Below is a small trained network, with its code and all its weights. Each question gives an input and a class and asks what happens when units are switched off, that is, made to give their printed mean instead of their output.

import numpy as np


def w(rows, s, z=0):
    codes = np.array(rows[::2]) - 128.0
    scale = np.full(codes.shape[1], s)
    scale[-1] = z or s
    return codes * scale


def norm(h):
    return h / np.sqrt((h * h).mean(-1, keepdims=True) + 1e-5)


def f(y):
    return np.maximum(y, 0)


def log_softmax(a):
    a = a - a.max(-1, keepdims=True)
    return a - np.log(np.exp(a).sum(-1, keepdims=True))


def net(x, mask):
    res = np.array(x, float).reshape(1, 6) / 4 @ E
    u = 0
    for l in range(3):
        y = f(norm(res) @ A[l][:, :-1].T + A[l][:, -1])
        res = res + np.where(mask[u : u + 3], y, B[l][:, -1]) @ B[l][:, :-1]
        u += 3
    return log_softmax(norm(res)[-1] @ U[:, :-1].T + U[:, -1])


A, B = {}, {}
E = w([
[113,59,45,133,131,94,94,112,91,87,146],'x0',
[218,80,137,99,152,174,4,158,164,154,106],'x1',
[159,95,151,76,3,191,147,157,118,78,172],'x2',
[117,188,68,153,93,141,7,176,32,96,144],'x3',
[96,151,161,150,245,199,187,171,149,177,165],'x4',
[78,177,77,118,133,137,129,255,142,215,95],'x5',
],0.0061)
A[0] = w([
[120,30,55,2,140,153,74,115,149,109,108,241],'L0N1',
[148,87,190,136,94,147,80,172,124,128,82,3],'L0N2',
[145,146,142,73,139,189,201,147,166,186,100,64],'L0N3',
],0.0057,0.0011)
B[0] = w([
[99,160,107,254,56,70,112,103,81,171,184,250],'L0N1',
[177,182,153,215,118,132,131,154,91,91,162,187],'L0N2',
[99,88,89,130,180,114,144,118,85,148,108,253],'L0N3',
],0.01,0.0038)
A[1] = w([
[105,129,105,166,161,128,148,88,83,105,145,250],'L1N1',
[110,103,102,129,129,174,159,100,76,55,191,110],'L1N2',
[96,120,255,174,145,102,207,63,114,110,143,74],'L1N3',
],0.0073,0.0025)
B[1] = w([
[142,80,60,123,118,129,254,129,144,81,13,239],'L1N1',
[198,54,105,106,100,79,175,32,80,58,199,191],'L1N2',
[148,106,100,160,18,99,8,111,194,169,87,254],'L1N3',
],0.0079,0.0063)
A[2] = w([
[180,222,105,111,61,129,116,138,180,150,148,73],'L2N1',
[123,113,219,150,97,88,108,120,204,148,55,5],'L2N2',
[115,66,197,94,82,130,70,68,254,196,145,58],'L2N3',
],0.0064,0.0028)
B[2] = w([
[148,227,190,123,149,189,89,112,157,192,192,199],'L2N1',
[160,2,227,179,62,181,123,161,177,206,135,231],'L2N2',
[98,142,148,98,160,121,226,165,158,233,141,252],'L2N3',
],0.0084,0.0036)
U = w([
[82,163,93,127,240,156,171,188,116,147,48,156],'0',
[167,92,78,219,57,72,94,29,69,48,144,188],'1',
[57,118,247,37,185,86,88,104,131,47,163,15],'2',
[148,73,161,187,78,129,172,97,223,225,80,157],'3',
[87,187,131,99,111,93,134,151,137,125,100,91],'4',
[118,103,113,27,97,173,165,137,95,63,184,85],'5',
[170,196,169,171,88,206,44,175,109,150,183,140],'6',
[58,112,204,77,165,117,73,98,156,69,170,1],'7',
],0.011,0.0075)

Each question gives the input, the list of numbers given to net, and the class t.
The units are the neurons (one row each of A and B). Each row of codes is followed by its name. A weight is (code - 128) times the scale printed after its matrix; where a second scale follows, it is the last column's (A, B and U).
mask holds one flag per neuron, layer by layer. A switched-off neuron (its flag False) gives its mean, the last column of its row in B, instead of its output. The means were averaged over made-up inputs and are rounded, as every weight is.
A unit's drop is (log p(t) with every unit on - log p(t) with that unit switched off) / (log p(t) with every unit on - log p(t) with every unit switched off).
The circuit of an input: a set's keep is (log p(t) with only the set's units on - log p(t) with every unit switched off) / (log p(t) with every unit on - log p(t) with every unit switched off). Starting from all 9 units, units are removed one at a time, each time the one whose removal leaves the highest keep (on an exact tie, the one counted first), for as long as the keep stays at least 0.8.
units of the circuit, in order: the units of the circuit, biggest drop first
unit that matters most: the unit with the biggest drop
k most important neurons: the k neurons with the biggest drops, biggest first
k most important neurons of layer l: the k neurons of layer l with the biggest drops, biggest first
drop of u: that unit's drop, to one decimal
input [4,2,8,1,-2,6], class 6: 4 most important neurons	(L0N3, L2N1, L1N1, L1N2)
input [-7,4,0,8,-8,-3], class 6: unit that matters most	L2N1
input [3,-7,0,-8,7,6], class 0: units of the circuit, in order	(L0N3, L2N2)
input [1,4,-4,1,-2,4], class 6: 2 most important neurons	(L0N3, L1N2)
input [2,-1,2,-7,-7,5], class 1: 3 most important neurons	(L0N1, L1N3, L2N3)
input [1,-8,7,5,-1,8], class 5: units of the circuit, in order	(L1N3, L0N1)
input [3,5,4,-3,-5,5], class 1: 3 most important neurons	(L0N1, L2N3, L2N2)
input [-2,6,0,0,3,1], class 6: 2 most important neurons	(L2N3, L0N2)
input [4,2,-7,1,7,-4], class 0: units of the circuit, in order	(L0N1, L2N2)
input [2,3,-3,-1,3,0], class 0: 2 most important neurons	(L1N3, L2N2)
input [4,7,-5,1,-2,8], class 6: 2 most important neurons	(L0N3, L1N1)
input [-1,-1,3,-3,-2,-6], class 3: units of the circuit, in order	(L1N3, L2N3)
input [2,-6,7,1,6,2], class 5: 3 most important neurons	(L0N1, L0N2, L1N3)
input [6,-3,8,-3,8,-2], class 1: units of the circuit, in order	(L1N2)
input [-5,5,-8,6,3,0], class 0: 4 most important neurons	(L1N3, L2N2, L2N1, L0N1)
input [4,6,8,-7,5,1], class 1: 2 most important neurons of layer 0	(L0N3, L0N1)
input [7,8,4,-6,6,-8], class 1: 2 most important neurons	(L1N2, L0N1)
input [-8,3,3,-1,0,7], class 0: 4 most important neurons	(L0N3, L1N3, L0N1, L2N2)
input [-4,3,-8,-2,6,1], class 0: 3 most important neurons	(L0N3, L1N3, L0N1)
input [6,-4,-1,6,1,6], class 0: unit that matters most	L1N3
input [-4,-3,2,-4,1,7], class 0: drop of L2N2	0.1
input [-1,-6,2,3,-7,7], class 6: drop of L1N2	0.2
input [2,7,7,-3,-1,-2], class 1: drop of L0N1	0.3
